Here are made-up things, facts about them, and rows of numbers that follow some of those facts. Name the thing behind each unnamed row.

Some things and their rows:
Q188: [ 23  -7  -4 -25 -12  17  -5 -21   3  45 -15  -1 -22  -2  10  -1  -8 -16
   5  11 -19 -29   0 -10  -2 -16   2   0 -14]
Q816: [  5  -9   6 -14  -2  -7  -7   3  -4   7 -13   5  -6   8  -7   2   6  19
  -4  18  -4  -9   7   5 -19 -15  -4  -9   5]
Q693: [ 18 -11   3 -13  -3  15  -1   6  -4  24  -3 -10  -2  -7   6   3   3 -24
   1   4   4  -2  -7 -11  25   7   6  -5 -11]
Q971: [ 14   0   4  -6   0  -3  -1   2  -6  -9   2  10   2   6  -9   3  12  30
  -8  -3  10   2   3  -4 -10  -2  -5  -2   4]
Q508: [ -7 -19   5   1  15  31  -1  13  19   0 -16   0  57 -36  14  -8 -12  27
 -14  38 -25 -17  -3 -14   0 -10  44  58  38]
Q625: [  1  -8   5 -11   0 -11  -8   0  -4  -3 -14   5  -6   5  -8   1   5  20
  -7  18  -9  -4   9   5 -16 -18  -5  -8   8]
Q419: [  6  10  -6   1   2   3  -3  -7  -2 -24  11   7  -7  -1  -2  -3  15   6
   0 -20 -13  20   8 -12 -11 -25  19   1  10]
Q835: [ -9   4   0   8   0 -20  -2  -3   2  -6  -5  -3   4   6   4   0 -11  -9
   3  -5 -15  -4  -2  -5  10  -3   1  -5  -7]
Q517: [-17   9 -11   2   1 -13  -2  -5   2 -12  -9  -1  10   4  -1   1 -10  -6
   6  15   0   9  -3   6  -3  -7  -8   2   2]
Q70: [-30 -12   3 -14  -3  33  20 -10 -23  -5   4 -45 -20   0 -14  -2  -7  57
 -32   5 -14 -18  11  25 -57   5   7   1 -32]
Q767: [ -3   8   8  14   2 -22   3   1  -2  -1   6   8   6  14 -14   4  10   9
  -7   9  17  -5  -6   8  -6   5 -17  -3  10]
Q330: [  0  10  -9   3  -4  11  -2 -17   2   2   3   6 -11  -1   3  -4  -2 -11
   9   3  -9   4  -1   5  -9  -7   2   1   4]
Q913: [ -27   15    6  -23  -13  -12    9    2   24   -8   18    6    0    6
   18    0    5  -41   27 -103   79   -6    7   23    7   37  -71  -11
  -18]
Q993: [  9   1   2   0  -2   4   2  11  -5 -16   9 -13  20  -8   1   5  12 -22
  -8 -18  12  25 -10 -14  41  22  10   3  -4]
Q220: [ -4   1   3   0   4   0   4   8  -5  15   2  -2  28   0   0   7  -4 -10
  10  14  27  12 -11 -10  15  19   1  -6 -10]
Q53: [-12  -7  -3  -8   5   5   2  16  -4  -8  -1 -11  19 -12   3   4   0 -21
   4  12  13  25  -4  -3  15   0   6  -1  -5]
Q563: [ -1  -2  -5   0   1  -8   4   6   2   2  -2   2   9   6   0   2 -11  18
   3   7   8   1   0  -2  -3   7  -8   3  -6]
Q926: [ -1  -2  -1   8   6  14  -2   4  -7   0   2  -1  -3  -8   1  -2   3 -16
   9   8  -2  16  -1   8   1   5   4  -8   4]
Q193: [  0  -8   7   1   4  -1  -2   8  -2  -7  -1  -9   9  -3   4   0  -2 -13
  -1 -12  -8   3  -3  -2  21  12   8  -6  -5]
Q770: [  2  10  -9   8   6   6   2   8  -5 -19  11   5  19  -2   0   3   4  11
   9  -3  22  35  -4  -6   8  19   5   2   0]
Q654: [ -3  -4  17  22  21  30   9  15  14  17   3  17  73 -23  -5  -2   6  46
 -17  36  18 -20 -12  -8 -18  16  28  56  44]

How the things are related:
Q106 {Ξ=Q748}
Q116 {Ξ=Q509 Q312, γ=Q814}
Q121 {Ξ=Q993}
Q127 {Ξ=Q630 Q802}
Q129 {γ=Q770 Q561}
Q135 {γ=Q89}
Q147 {γ=Q66}
Q161 {Ξ=Q29 Q926 Q490}
Q174 {Ξ=Q550}
Q178 {γ=Q684 Q54}
Q188 {Ξ=Q802 Q508, γ=Q312}
Q202 {Ξ=Q630 Q550}
Q215 {Ξ=Q386, γ=Q419}
Q218 {Ξ=Q89 Q151}
Q229 {γ=Q150}
Q232 {Ξ=Q220 Q587}
Q237 {γ=Q517}
Q245 {γ=Q531 Q770 Q538}
Q250 {Ξ=Q42, γ=Q603 Q54}
Q269 {γ=Q913}
Q29 {γ=Q728 Q826 Q851}
Q310 {Ξ=Q800 Q770}
Q312 {γ=Q693 Q3}
Q322 {Ξ=Q193, γ=Q947}
Q328 {Ξ=Q989}
Q330 {Ξ=Q292 Q727 Q161}
Q367 {Ξ=Q802 Q65 Q80, γ=Q802}
Q386 {Ξ=Q693 Q80, γ=Q767}
Q389 {γ=Q684 Q998}
Q414 {γ=Q766}
Q419 {Ξ=Q915, γ=Q770}
Q42 {Ξ=Q359}
Q422 {Ξ=Q985 Q597}
Q425 {γ=Q532}
Q433 {Ξ=Q202}
Q457 {Ξ=Q770 Q292 Q926}
Q468 {Ξ=Q53 Q488}
Q475 {Ξ=Q127 Q215}
Q480 {Ξ=Q218 Q692}
Q488 {Ξ=Q993 Q727}
Q490 {Ξ=Q127 Q727 Q567}
Q497 {Ξ=Q127}
Q508 {Ξ=Q693 Q993, γ=Q654}
Q509 {Ξ=Q202 Q562 Q559 Q156}
Q517 {Ξ=Q53, γ=Q802 Q531 Q767}
Q531 {Ξ=Q250, γ=Q181}
Q532 {Ξ=Q538, γ=Q680 Q629 Q947}
Q535 {γ=Q971}
Q538 {γ=Q756}
Q54 {γ=Q993 Q971}
Q540 {Ξ=Q359}
Q550 {Ξ=Q693 Q490}
Q559 {Ξ=Q269 Q630 Q488 Q550}
Q562 {Ξ=Q53 Q587 Q80}
Q563 {Ξ=Q730}
Q567 {Ξ=Q497, γ=Q389}
Q570 {Ξ=Q710 Q156}
Q579 {Ξ=Q989}
Q585 {Ξ=Q65 Q215}
Q587 {Ξ=Q993 Q835}
Q590 {Ξ=Q985 Q156}
Q603 {Ξ=Q215}
Q619 {Ξ=Q215}
Q625 {γ=Q684}
Q629 {γ=Q756}
Q630 {Ξ=Q802, γ=Q802}
Q65 {Ξ=Q156}
Q66 {Ξ=Q121 Q532}
Q678 {γ=Q835 Q629}
Q680 {Ξ=Q583 Q587}
Q682 {Ξ=Q630 Q597 Q567}
Q684 {γ=Q680}
Q692 {Ξ=Q630 Q727}
Q693 {γ=Q590}
Q70 {γ=Q814}
Q710 {Ξ=Q630 Q193 Q993 Q215}
Q722 {Ξ=Q488 Q87}
Q727 {Ξ=Q630}
Q728 {γ=Q585 Q603}
Q737 {Ξ=Q985 Q941 Q822}
Q756 {γ=Q684}
Q766 {γ=Q3}
Q770 {Ξ=Q811}
Q78 {Ξ=Q312}
Q780 {Ξ=Q412 Q727}
Q80 {Ξ=Q682 Q497}
Q800 {Ξ=Q269 Q220}
Q811 {Ξ=Q53 Q680}
Q814 {Ξ=Q359 Q583 Q322 Q619}
Q816 {γ=Q531 Q322 Q220}
Q822 {Ξ=Q780 Q983}
Q835 {Ξ=Q127 Q215, γ=Q802 Q150 Q684 Q767}
Q85 {γ=Q952 Q379 Q237}
Q851 {Ξ=Q550, γ=Q971 Q770 Q321}
Q855 {Ξ=Q497 Q579}
Q89 {Ξ=Q359 Q682 Q42}
Q894 {γ=Q971 Q531}
Q899 {γ=Q181}
Q904 {Ξ=Q475 Q989 Q766, γ=Q220}
Q913 {Ξ=Q232}
Q915 {Ξ=Q780}
Q922 {Ξ=Q583 Q292 Q567, γ=Q678}
Q926 {Ξ=Q89}
Q941 {Ξ=Q992 Q938}
Q947 {Ξ=Q952 Q220 Q579, γ=Q3}
Q952 {Ξ=Q53}
Q954 {Ξ=Q780 Q151}
Q961 {Ξ=Q585 Q800 Q563}
Q970 {Ξ=Q87}
Q971 {γ=Q590}
Q974 {Ξ=Q389 Q559 Q508}
Q975 {Ξ=Q583 Q29 Q562 Q490 Q822}
Q983 {Ξ=Q802 Q748}
Q985 {Ξ=Q127 Q567}
Q989 {Ξ=Q814 Q232 Q174}
Q992 {Ξ=Q156}

Which thing is each row?
No name comes twice in this set of rows, the named rows included.
[  2  -4  -3  -2  -6  -6  -2   7   0  -9  -5  -9  -4   1   1   2   0 -18
  -7  11  -4   8  -4   0  25  -3   2   2   2] => Q389
[ 23  12  -9  14   0  -4   8   4  -1 -14  19   7   5   8   1   2  -2  35
   2 -35   9  15  -3 -19  19  28   6   8  -9] => Q585
[-27  15  10  31   1 -42   5   3   0 -15   5   5  12  18 -19   5   5 -11
 -12  14  15  -5  -9  19  -1   0 -26  -4  15] => Q379
[-17   4   8  12   1 -31  -1   4   0 -18  -4   3   2  11 -13   3   4   3
 -10  16   4  -6  -1  15  -9 -11 -21  -7  11] => Q237
[-10  -5  -4   1  -1 -22  -7   1   5 -15 -14  -6 -13   6   6  -2 -13  -4
   1   6 -28  -8   3   3   9 -14   4  -7  -3] => Q386
[  0  14  -1   7  -2   2   4  -8  -1   9   3   2  14   4   0   2  -5 -16
  10   4  12   5 -10  -3   7  14  -7   2  -4] => Q680
[ 15  -8   1   0   6  11 -11   2  -9 -27  -6   7 -11  -2   0  -5   6  23
   4 -10 -20  16   9   7  -6  12   8 -19   2] => Q250
[ -5  -7   6   3   3  -3   4   9  -3   9   7  -8  -1  -7  -2   2   5 -31
  -3  -3   1   0   2 -13   4 -21  19  -1  -1] => Q748
[ -3  10 -10   4   4  14  -1 -15   2   1   0   7  -4   1   2  -3  -4   5
  14   5  -4   6   0  11 -17   2  -7   0   4] => Q457
[ -4  -4  -1   1   1  13   1   8  -4  -1   3 -10  -5 -13   3   0   6 -39
   0   1  -4  14  -1  -1  13 -11  13  -3   2] => Q727
[ -2  -2  -2 -12  -3   5   0   6  -2  -9  -2 -11   5  -8   0   2  12 -22
 -10   6   9  16  -3   4  15  -2   0   8   3] => Q87
[  0   2   6 -13  -5 -10  -6  -3  -2 -30  -6  -6  12  -3  -2   2  14  -5
 -16 -10  -6   6  -2  -4  17  -2  -2  -1   2] => Q538
[-17 -15  -1  -2   2 -15  -8  17  -2 -18 -11 -15 -15  -5   5   0  -5 -30
  -3  11 -26   9   4   4  20 -24  12  -9   2] => Q630
[  2  -1   0  -9  -1 -10  -9 -20   3   0 -17   6  -5  11   9  -2 -15  18
  11   5 -22 -18   3  -8 -11  -6   1 -10 -12] => Q904

The same things again, as new rows of numbers:
Some things and their rows:
Q913: [ 11  -9  19  42 -34  25  26  21  14  17 -24  19  38  -5   9  32  -9  -6
 -26  11  -2 -39  -4   6  18  17  13  31  33]
Q269: [ 10   2   7  19   0  14  30  23  32   2 -10  31  51  -8  10  27 -28  -4
  -6  -7 -19 -22 -17 -14  38  20   7  42  20]
Q814: [ 23   6  30   8   7  33  21  18 -21  34  -3  32  42   1  12   0 -16   2
 -49  13 -29 -78   5  29 -24  23  10  24  32]
Q70: [ 43   9  12  41  37  21  35   8   0  20   8  38  41   0  -7 -21 -39  -4
 -36  21 -43 -59   4 -17 -23  14 -10  10   1]
Q583: [  6  -1  21  10   0   7  29  19  27  11 -17  39  46   4  -2  32 -44  -5
 -24 -16 -15 -45   3   4  42  16   5  38  14]
Q619: [ 17  -6  22  33 -16  22  29  16  14  28 -19  23  47   6  10  30 -20   9
 -16  -8 -18 -44   0   5  27   8  -1  38  35]
Q780: [  1  -6  21  35   2  22  28  16   2   5 -16  27  44   5   2  30 -23  14
 -39 -26 -13 -42  -3 -14  33   2  14  22 -14]
Q904: [ 13   0  16  59  -9  32  32  -5  -4  34 -11  22  25 -47   9  27 -12  33
 -10 -11   1 -50   9 -11  25  -2 -16  39  59]
Q85: [ 18  -1 -22  82  21  11  24 -21  22  11  -7  53   5  14   0  13 -26   5
 -13 -36 -11 -48 -10 -40  17 -13 -10  36  26]
Q941: [ 17   6  19  46 -11  26  23  30   3   8 -22  20  58  14  22  25 -22  18
 -28 -20  -7 -32  -5 -10  22  -5  -5  29  10]
Q66: [  8 -22  25  56 -32  27  19   7  -4  14  -4   4  34   6 -17  37   5  14
 -32  10 -20 -34 -27 -12   5  10  23  51  17]
Q54: [ 24   4  22  46 -37  20 -11 -17  -9 -11   4  28  21  14  -3   7 -23  -3
   2  -7 -28 -55   7 -43  26  -1 -33   8  26]
Q947: [ -5   8  24  50 -26  45   3   5 -13   3  -3  30  36 -64   7  47 -11   0
 -18   1   3 -51  26  -9  20  -1 -13  24  69]
Q3: [ -2  11  31  66 -25  32 -12 -15   9 -29   2  32  42 -25  -8  50 -29   3
 -43  17 -17 -54  36 -19   9  -6 -38  32  44]
Q156: [ 17  11  18  17   0  12  24  26  30  -7 -18  29  59  15   7  25 -39  12
 -16 -20 -18 -24 -11   1  28   3 -18  43  12]
Q488: [  3  -9  16  26  -5  22  22  17   9   0  -9  21  43  -5  -4  32 -11   7
 -21 -13 -15 -34 -22 -11  26  16  10  43   7]
Q926: [  6 -11  19  22  -3  19  32  12   9  14 -25  33  50   6  16  30 -24 -10
 -38 -18 -29 -50   3 -11  35  15   9  28  15]
Q386: [  1 -12   9  46   7  28   6   7   1  20  -4  46  21  -7   6  15 -19  17
  -1 -54   2 -36 -28 -13  14 -18  -9  40  63]
Q229: [ 13 -16   6  74   8  26  -3   3   9   7   2  45  26   9 -14  14 -41 -11
 -11 -28 -22 -36  -8 -40  14 -10 -10   4  43]
Q682: [  8  -5  21  29  -7  25  26  20   2  20 -20  26  51   6  21  27 -14  11
 -32 -18 -21 -44   0  -8  28  10   2  39  17]
Q310: [  8   1   4  37 -14  30  21  22  -3  19 -20  24  39 -18  27  27  -3  -7
 -25   4 -11 -35  -5 -12  25  22  14  23  28]

Which thing is each row?
No name comes twice in this set of rows, the named rows included.
[ -3   0  -5  44 -13  14   0   1   6   1 -10  45   4  -2  14  29 -14  -2
 -24 -34  15 -57 -20  15  10   8  14  49  45] => Q952
[ 24   5  26  58 -45  11 -14 -26 -16 -25   2  16  17  11  10  19 -23   5
 -17   4 -19 -64  13 -28  23   0 -36  18  33] => Q971
[ 31   5  15  50 -18  12  10 -27  -5  -7   0  24  19  -3  -1   6 -19   8
   0  -6 -21 -56  13 -52  31  -1 -35  14  23] => Q535
[ 18  -5  16  70 -19   1  -9 -26  -7 -17  -9  20   9  -5   5  24 -43  12
 -47  -2  -6 -54   7 -13  15  -3 -21  30  55] => Q181
[  3   2  15   6  -4   7  25  19  22  -7 -11  32  42  -9  -1  27 -38 -14
 -17 -12 -12 -34  -8  -1  38  17   7  42  11] => Q53
[ 23  -8  11  65 -24  12  14   2  20  -2 -16  17  39  14   0  32 -30  -5
 -44  15 -21 -35   3 -18  16  13   0  26  14] => Q654
[  2  14  31  13 -14  22  17  -4  13 -21  11  37  41 -22  -1  34 -22  19
   5 -14 -11 -55   9 -12  30  -2 -39  62  29] => Q693
[ 49  -9  13  60   2  -4  20 -19 -15   8  -9   2  17 -18   7  -1 -48  22
 -12  -6 -23 -32  -3 -46  47   3 -25   4  26] => Q129
[ 20  -1   4  72  24  13  20 -25   6   9   1  32  19 -43  -7  16 -43  19
 -15 -13 -21 -39  11 -51  29 -10 -35  25  40] => Q816
[  8 -15  26  38 -13  20  30   9   7  11   2  19  35   2 -21  28 -10  13
 -16   1 -22 -31 -29 -11  16   9  13  51  16] => Q121
[ -1 -19  17  45   8  44  -2  14 -22  25  -8  43  37 -29   6  26 -13   4
 -11 -46 -13 -38  -4 -24  28 -10   5   5  57] => Q922
[ 19 -11  19  63  -5  29  -7   3   1   4   2  39  34  -8 -16  11 -48  -9
  -3 -23 -28 -31   0 -52  24 -12 -16  -5  48] => Q625
[ 27  -8  17  55 -11  27  -3 -13  -6   3   8  37  35   2 -11   1 -30  -4
  16 -24 -34 -45   2 -62  30 -10 -29  -5  38] => Q178
[ -1   8  27  48 -11  48  29  -4   1   4   4  30  49 -41   8  35  11  26
  -6 -11 -13 -51   9 -33  22  -8 -30  42  25] => Q188
[ 19 -10  22  70   5  32   0  -6   5  -1   5  37  42 -28 -16  30 -46  -2
 -12 -13 -29 -33  14 -46  22 -13 -25   7  48] => Q425

The same things again, as new rows of numbers:
Some things and their rows:
Q121: [-15   8  -2 -19   3  -5   2 -10   8  -7   1  -9  -7  -3  -7  13  22   1
  -7 -19  -1 -10  18   0  -5 -13]
Q29: [ 25   5   2  27 -11  -1   6  38 -15  -1   8   1  -1  25  -2 -13 -11  -7
   6  11  26  22  -8   6 -22   1]
Q730: [ -5   0   8   7  -5   3   5 -14  12  -1  19  19  -6  -9 -11  17   1  17
 -10  15 -23 -13  -7  -4 -16   5]
Q680: [ 23  29   5  -4   7  -3  14 -27 -14 -16  -7   7   8  -7   7  18   9   7
   1   2  -9  14   3   2  21  -4]
Q922: [  1  -8 -13  12  15   8 -11  22 -16  -9 -38   1   4   8  28 -10 -11 -10
  28   8  17  18   0 -13   9  32]
Q419: [ -4  26 -43 -27 -32 -32  -8  89 -15  54   9   6  11  59 -23 -12 -54 -21
  15 -19   7  22  20  -3   2  20]
Q780: [ -4   4  18 -16   8   3  13  -3   3 -13  12 -17  26  32  17  -2  -9 -13
  -8 -16  -3  12 -11  14   4 -23]
Q800: [  3  13   3   3   8 -10   8 -27   1 -14  14  14  -6  -4  -6  20   8  16
  -1  17 -20   3   7 -11  -3  10]
Q292: [  7  15  19   5  -4   3  17   2   3 -33  25   8  16  13   6  12 -10   6
  -7  19   7   3 -19   5 -14  -9]
Q559: [-14   7   5 -21   9  -6  -7 -16 -16  -8   3   4  -8   8  -5  14  22  -8
   4  13  -2   0  23 -12   7 -18]
Q116: [-16 -11  -6   4   7   9 -15   6 -23  25 -11  -3 -22  -6  -2 -12  -4  -9
  21  12   1   4  25 -13   1  22]
Q414: [ 13 -19  -2   8  -8  -5   1  20  11  34  -6   1 -29  11  13 -11   2   8
  23  -3  -4  -6 -14   1  -2  10]
Q202: [-16   5  15 -18   6   6  -4 -11  -8  -7  11   2   4  -2 -11  10   8  -9
 -10   9   1  -9  13  -8  -2 -20]
Q722: [-18  16  -5 -15  24 -10   0 -10  -2  -2   0 -14  -6  12  16  15  21  -6
  -2  -1 -11  -4  28   0  11  -9]
Q174: [ -6  11   1  -6  -4  -9   6 -11   1 -16  -2   1   8 -15  -7   8  13   2
 -13 -15   8  -2  -7 -17  13 -12]
Q78: [-16   1   4  -9  16   2  -9 -19   8   4   6   3   1   2  -3  11  -1  -6
   6  16 -23 -13  22   0   5   3]
Q475: [ -3  -3  -8 -14   3  -9  -2 -19   5 -13  -7   5  20 -20  -8   7   2   3
 -20  -9   0  -3  -1 -21  14 -10]
Q218: [ -3  12   4  -7  12   0  -7   0  13 -20   6  -9  23   8  20   0 -17  -6
   7  12  11 -25   2   8  12 -15]
Q654: [ -7   5  -3  -3   5  -4   5 -10  20   4   9  -5   5   1   4  15   0   3
  -5   1 -25 -20  -4  15   0   2]
Q692: [-13  11  10 -16  14  -1 -11  -2   2 -18   9 -10  18  11  10   7  -1 -13
  -3   2   4 -12  15   5  11 -22]
Q561: [ -8   8  -8 -14   5  -8   5  -2  18  12   8  -3  12  10  -1  11  -9   4
  -7   3 -20 -19   0   6  -1   4]

Name these rows:
No name comes twice in this set of rows, the named rows included.
[ 44  31  10   9 -26  42   3 -14 -29  42 -76  -6 -16 -28   4  13 -16  -7
  25 -20 -11  19   4  74   1  27] => Q756
[  5 -19  30 -12  -5 -18   8 -15  35  39  12  16 -19  23  23  -3  11  22
  20   0 -10 -27 -27 -17  17 -23] => Q3
[ 19 -37 -32  19  11  16 -13 -23 -30   1  63 -77 -23 -37   8 -16 -45  14
  41 -16  69 -35   8   6  -4  63] => Q531
[ 27 -39  40  17 -12   3  -9  12  20  57   1  20 -49  21   9 -31  35  16
  33  20   8 -10 -21 -25  -7 -30] => Q312
[-42 -21   5  -6 -42   9  16  -3   2 -53  -1   9  -9   3 -28 -34   5  -4
 -23  11  -5   7 -29   8 -22 -28] => Q802
[  9  11   6  11 -16  -7  27 -16   0 -19  28  18  -5  -7 -16  28   5  29
 -17  -5  -4   1 -13 -13 -20  15] => Q220
[ 21 -24   8   2  -6   7  -1  18   4  22 -20  14 -19  -8  13  -5   4  23
  41 -12  51 -10 -15 -29   3  10] => Q322
[  8 -16  19  -1  10  23   6  23   1  33 -54   7 -34   0  25  28  20  10
  39 -39  23   1  -2   4 -25  25] => Q532
[ 15 -25 -10  15   3  13   4 -15  -9  19  30 -44 -20 -19   2  -8 -18  15
  18 -24  26 -10   2  15 -14  37] => Q899
[  3  12 -17 -11   4 -10  -6  -4   8 -23  -8   3  19 -18  12   2  -6   8
  -5  -9  18 -12  -2 -24  21   3] => Q814
[ 26 -19 -27  39  15   5 -14  27  -6  29  27 -29 -26 -14  -4 -28   0   1
  -4  -7   9   1   4  14 -27  33] => Q894

